Below is a small trained network, with its code and all its weights. Each question gives an input and a target symbol and asks what happens when units are switched off, that is, made to give their printed mean instead of their output.

import numpy as np


def w(rows, s, z=0):
    codes = np.array(rows[::2]) - 128.0
    scale = np.full(codes.shape[1], s)
    scale[-1] = z or s
    return codes * scale


def norm(h):
    return h / np.sqrt((h * h).mean(-1, keepdims=True) + 1e-5)


def f(y):
    return np.maximum(y, 0)


def softmax(a):
    e = np.exp(a - a.max(-1, keepdims=True))
    return e / e.sum(-1, keepdims=True)


def log_softmax(a):
    a = a - a.max(-1, keepdims=True)
    return a - np.log(np.exp(a).sum(-1, keepdims=True))


def net(x, mask):
    ids = ['αγδεζηθμξπστφψω'.index(c) for c in x.split()]
    T = len(ids)
    res = E[ids] + P[:T]
    u = 0
    for l in range(2):
        r = norm(res)
        for j in range(2):
            rows = slice(3 * j, 3 * j + 3)
            q, k, v = (r @ M[l][rows].T for M in (Q, K, V))
            z = softmax(np.where(np.tri(T) > 0, q @ k.T / 3**0.5, -1e9)) @ v
            o = O[l][rows]
            res = res + np.where(mask[u + j], z, o[:, -1]) @ o[:, :-1]
        u += 2
        y = f(norm(res) @ A[l][:, :-1].T + A[l][:, -1])
        res = res + np.where(mask[u : u + 16], y, B[l][:, -1]) @ B[l][:, :-1]
        u += 16
    return log_softmax(norm(res)[-1] @ U[:, :-1].T + U[:, -1])


Q, K, V, O, A, B = {}, {}, {}, {}, {}, {}
E = w([
[189,121,129,118,107,121,137,145],'α',
[49,79,113,101,54,200,62,144],'γ',
[54,101,141,86,146,157,94,88],'δ',
[132,166,175,111,70,146,193,112],'ε',
[112,127,207,182,131,98,113,121],'ζ',
[153,95,78,153,96,123,163,150],'η',
[170,173,97,131,135,120,129,124],'θ',
[181,75,77,162,128,230,128,119],'μ',
[200,160,157,104,131,160,189,151],'ξ',
[36,118,131,156,174,145,172,157],'π',
[177,177,216,93,93,196,188,126],'σ',
[197,102,135,70,78,1,96,72],'τ',
[158,104,108,110,249,96,96,119],'φ',
[156,150,52,74,118,72,129,122],'ψ',
[125,158,80,179,139,120,153,64],'ω',
],0.0063)
P = w([
[163,92,99,243,39,95,119,177],'0',
[123,216,160,60,147,217,15,144],'1',
[180,13,117,117,94,71,230,129],'2',
[120,202,143,13,143,188,81,107],'3',
[174,4,154,145,70,50,240,126],'4',
[107,212,145,51,139,196,57,102],'5',
],0.0022)
Q[0] = w([
[23,83,116,168,159,127,50,144],'L0H0',
[9,129,182,130,144,154,97,160],'L0H0',
[218,181,118,59,128,102,173,151],'L0H0',
[148,253,106,55,182,184,32,210],'L0H1',
[110,9,101,194,130,92,228,88],'L0H1',
[90,198,133,156,178,185,75,110],'L0H1',
],0.0041)
K[0] = w([
[81,135,230,191,135,50,107,108],'L0H0',
[107,148,253,127,174,100,78,151],'L0H0',
[156,145,74,88,118,227,136,176],'L0H0',
[183,96,188,177,51,237,36,201],'L0H1',
[84,198,26,118,207,70,207,20],'L0H1',
[214,159,209,145,102,192,120,158],'L0H1',
],0.0037)
V[0] = w([
[98,112,151,164,171,164,151,74],'L0H0',
[127,122,139,150,78,138,91,149],'L0H0',
[66,153,130,196,93,82,142,166],'L0H0',
[66,55,198,134,221,168,141,235],'L0H1',
[93,202,128,169,124,146,202,139],'L0H1',
[105,100,136,183,53,123,151,4],'L0H1',
],0.0028)
O[0] = w([
[196,38,154,94,65,163,137,164,165],'L0H0',
[153,212,107,195,192,96,159,105,203],'L0H0',
[142,34,177,65,166,102,161,118,202],'L0H0',
[50,183,94,251,101,145,112,252,135],'L0H1',
[64,95,120,127,168,190,202,110,124],'L0H1',
[85,67,131,6,59,131,155,95,250],'L0H1',
],0.0027,0.0015)
A[0] = w([
[153,125,110,120,235,221,98,85,91],'L0N0',
[106,199,132,84,72,250,175,174,254],'L0N1',
[99,218,205,94,138,129,164,7,168],'L0N2',
[131,161,168,182,165,135,71,163,18],'L0N3',
[151,100,76,175,117,193,211,150,11],'L0N4',
[204,122,60,165,103,164,215,71,105],'L0N5',
[226,136,107,131,136,35,117,113,87],'L0N6',
[89,183,109,95,135,103,37,169,147],'L0N7',
[64,151,205,108,83,121,172,86,115],'L0N8',
[130,101,74,123,64,194,203,237,140],'L0N9',
[104,253,104,3,219,156,44,55,62],'L0N10',
[148,157,72,208,65,136,166,83,83],'L0N11',
[237,211,46,63,130,110,124,99,124],'L0N12',
[125,80,117,148,217,47,99,105,183],'L0N13',
[30,83,51,187,155,146,221,228,147],'L0N14',
[138,91,131,206,68,31,188,42,89],'L0N15',
],0.003,0.0016)
B[0] = w([
[151,112,143,179,56,86,90,74,180],'L0N0',
[167,199,206,162,211,132,112,30,250],'L0N1',
[213,105,76,183,146,137,102,199,229],'L0N2',
[57,96,54,126,102,124,91,239,160],'L0N3',
[67,146,77,62,165,49,132,151,162],'L0N4',
[97,98,153,126,212,93,67,85,207],'L0N5',
[87,183,226,110,36,199,90,116,167],'L0N6',
[90,129,62,54,159,151,108,130,180],'L0N7',
[115,88,60,146,110,143,101,215,215],'L0N8',
[193,177,167,216,199,41,158,121,203],'L0N9',
[183,32,70,160,79,88,255,129,203],'L0N10',
[83,45,100,84,170,107,154,138,165],'L0N11',
[62,90,208,254,93,154,138,151,206],'L0N12',
[169,209,131,54,73,150,101,148,192],'L0N13',
[134,199,238,140,152,61,135,93,180],'L0N14',
[142,69,76,40,110,213,71,58,223],'L0N15',
],0.0029,0.0027)
Q[1] = w([
[119,59,111,166,31,65,131,79],'L1H0',
[113,24,142,151,107,86,155,164],'L1H0',
[149,34,126,152,71,90,110,59],'L1H0',
[169,85,117,89,191,141,89,66],'L1H1',
[112,194,88,75,219,165,198,97],'L1H1',
[65,255,143,168,188,160,89,223],'L1H1',
],0.0037)
K[1] = w([
[192,169,109,102,115,68,215,95],'L1H0',
[158,176,149,77,189,93,162,101],'L1H0',
[191,166,85,71,137,26,170,106],'L1H0',
[98,85,55,94,180,172,142,161],'L1H1',
[32,93,102,188,81,130,149,116],'L1H1',
[69,147,208,168,93,154,113,253],'L1H1',
],0.004)
V[1] = w([
[171,191,211,124,152,178,153,110],'L1H0',
[119,5,132,160,221,189,67,158],'L1H0',
[130,103,193,172,79,136,123,140],'L1H0',
[147,136,64,185,233,62,76,46],'L1H1',
[98,94,17,197,140,209,148,80],'L1H1',
[58,197,153,178,58,180,150,99],'L1H1',
],0.0028)
O[1] = w([
[72,140,187,183,213,123,100,111,120],'L1H0',
[151,81,31,188,158,178,125,179,249],'L1H0',
[163,30,159,125,113,159,180,114,239],'L1H0',
[124,107,32,65,252,137,170,90,152],'L1H1',
[97,108,99,143,110,146,246,37,129],'L1H1',
[59,104,151,150,104,192,191,40,119],'L1H1',
],0.0024,0.0021)
A[1] = w([
[197,113,131,230,102,94,185,138,181],'L1N0',
[224,91,205,121,211,69,122,172,190],'L1N1',
[157,216,237,174,141,209,115,184,161],'L1N2',
[39,62,143,92,101,45,90,158,116],'L1N3',
[125,190,88,67,54,171,98,159,107],'L1N4',
[125,85,90,134,94,117,223,87,117],'L1N5',
[107,125,144,164,78,71,2,183,144],'L1N6',
[122,173,109,138,117,163,146,46,41],'L1N7',
[98,118,74,31,193,228,102,119,163],'L1N8',
[89,190,80,88,4,86,165,136,107],'L1N9',
[133,104,135,144,88,157,138,38,6],'L1N10',
[225,178,120,190,167,97,181,90,144],'L1N11',
[95,233,178,77,155,180,196,117,74],'L1N12',
[54,40,87,155,130,88,134,33,167],'L1N13',
[149,179,99,176,90,93,228,141,62],'L1N14',
[135,178,35,203,204,125,154,91,185],'L1N15',
],0.0033,0.002)
B[1] = w([
[37,106,157,158,140,103,91,196,232],'L1N0',
[66,234,42,132,152,160,124,105,252],'L1N1',
[98,129,14,58,153,109,168,13,236],'L1N2',
[223,225,168,177,135,42,125,155,197],'L1N3',
[1,107,207,118,155,105,159,93,148],'L1N4',
[148,116,46,137,127,167,131,194,186],'L1N5',
[146,193,88,35,168,149,147,159,244],'L1N6',
[187,114,182,28,103,123,84,215,145],'L1N7',
[134,44,210,94,58,77,150,146,194],'L1N8',
[97,203,139,133,97,141,231,106,142],'L1N9',
[149,160,119,98,196,157,59,148,163],'L1N10',
[103,151,169,164,55,131,72,184,203],'L1N11',
[249,55,153,57,114,21,160,113,145],'L1N12',
[171,181,70,155,204,112,182,114,248],'L1N13',
[124,44,126,105,132,105,16,183,143],'L1N14',
[125,98,230,67,74,59,163,179,208],'L1N15',
],0.003,0.0031)
U = w([
[190,209,212,184,144,110,170,65,49],'α',
[184,29,66,68,138,128,192,66,236],'γ',
[49,185,120,203,56,202,91,70,68],'δ',
[98,224,31,65,202,126,47,220,255],'ε',
[67,188,203,102,212,65,201,87,67],'ζ',
[187,107,57,64,166,64,97,189,3],'η',
[156,50,218,212,38,78,65,254,217],'θ',
[167,191,182,103,124,188,226,68,1],'μ',
[209,42,187,194,166,205,62,52,152],'ξ',
[202,199,171,72,43,71,177,48,45],'π',
[190,35,65,211,167,87,188,154,199],'σ',
[177,162,187,26,43,53,99,63,23],'τ',
[63,168,64,71,52,74,231,156,1],'φ',
[35,166,208,218,185,49,194,152,39],'ψ',
[39,79,204,34,42,203,52,87,181],'ω',
],0.0046,0.0026)

Each question gives the input, a string of symbols that net reads in full, and the target symbol t.
The units are the heads (3 rows each of Q, K, V and O) and the neurons (one row each of A and B). Each row of codes is followed by its name. A weight is (code - 128) times the scale printed after its matrix; where a second scale follows, it is the last column's (O, A, B and U).
mask holds one flag per unit, layer by layer, with each layer's heads first. A switched-off unit (its flag False) gives its mean, the last column of its rows in O or B, instead of its output. The means were averaged over made-up inputs and are rounded, as every weight is.
A unit's drop is (log p(t) with every unit on - log p(t) with that unit switched off) / (log p(t) with every unit on - log p(t) with every unit switched off).
The circuit of an input: a set's keep is (log p(t) with only the set's units on - log p(t) with every unit switched off) / (log p(t) with every unit on - log p(t) with every unit switched off). Starting from the 12 units with the biggest drops (on a tie, the unit counted first), units are removed one at a time, each time the one whose removal leaves the highest keep (on an exact tie, the one counted first), for as long as the keep stays at least 0.8.
circuit, biggest first: the units of the circuit, biggest drop first
k most important neurons: the k neurons with the biggest drops, biggest first
top k neurons in layer l: the k neurons of layer l with the biggest drops, biggest first
which heads matter: for each layer, one digit per head in row order, 1 if its drop is at least 0.15 and else 0, layers parted by /
drop of u: that unit's drop, to one decimal
input γ ω ξ μ, target ξ: 2 most important neurons	L0N0; L0N1
input ζ ζ ζ ζ θ, target ξ: 2 most important neurons	L0N15; L0N6
input ω θ θ ζ γ, target γ: circuit, biggest first	L0H1; L1N13; L1H1
input γ ζ ζ ζ ε, target θ: circuit, biggest first	L0N8; L1N0; L1N14; L1N2
input φ φ γ, target ε: 2 most important neurons	L1N6; L0N9
input γ θ μ γ γ, target σ: top 2 neurons in layer 0	L0N12; L0N13
input γ γ α ζ γ, target θ: circuit, biggest first	L0N9; L1N3; L1N2
input ζ γ α, target θ: 3 most important neurons	L0N12; L0N1; L1N0
input ζ ω ζ, target γ: which heads matter	01 / 00
input η ζ γ α, target δ: 2 most important neurons	L0N12; L1N2
input ζ μ γ, target σ: most important neuron	L0N9
input ζ γ ζ, target θ: top 2 neurons in layer 0	L0N15; L0N1
input ζ δ α, target θ: top 3 neurons in layer 0	L0N1; L0N12; L0N6
input γ μ γ γ σ ω, target σ: top neuron in layer 0	L0N10
input ζ π φ ζ γ, target ε: 2 most important neurons	L1N6; L0N12
input γ θ ζ, target ξ: top 3 neurons in layer 0	L0N15; L0N12; L0N14
input ζ γ θ, target ξ: 2 most important neurons	L0N6; L0N12
input ζ π γ, target ψ: 2 most important neurons	L0N14; L0N9
input μ ξ θ α, target δ: top 2 neurons in layer 0	L0N12; L0N6
input γ ζ φ, target ε: 2 most important neurons	L1N1; L0N13
input ζ ζ γ, target θ: top neuron in layer 0	L0N9
input ζ γ η ω γ θ, target θ: top 2 neurons in layer 0	L0N10; L0N12
input ζ μ γ μ, target ξ: drop of L0N2	0.1
input φ γ θ ζ φ, target ε: drop of L0N5	0.0
input ζ ζ ζ γ μ δ, target γ: drop of L0N10	0.8
input ζ ζ ζ ζ ζ θ, target θ: drop of L0N10	0.9
input μ ζ ζ, target σ: top neuron in layer 1	L1N6
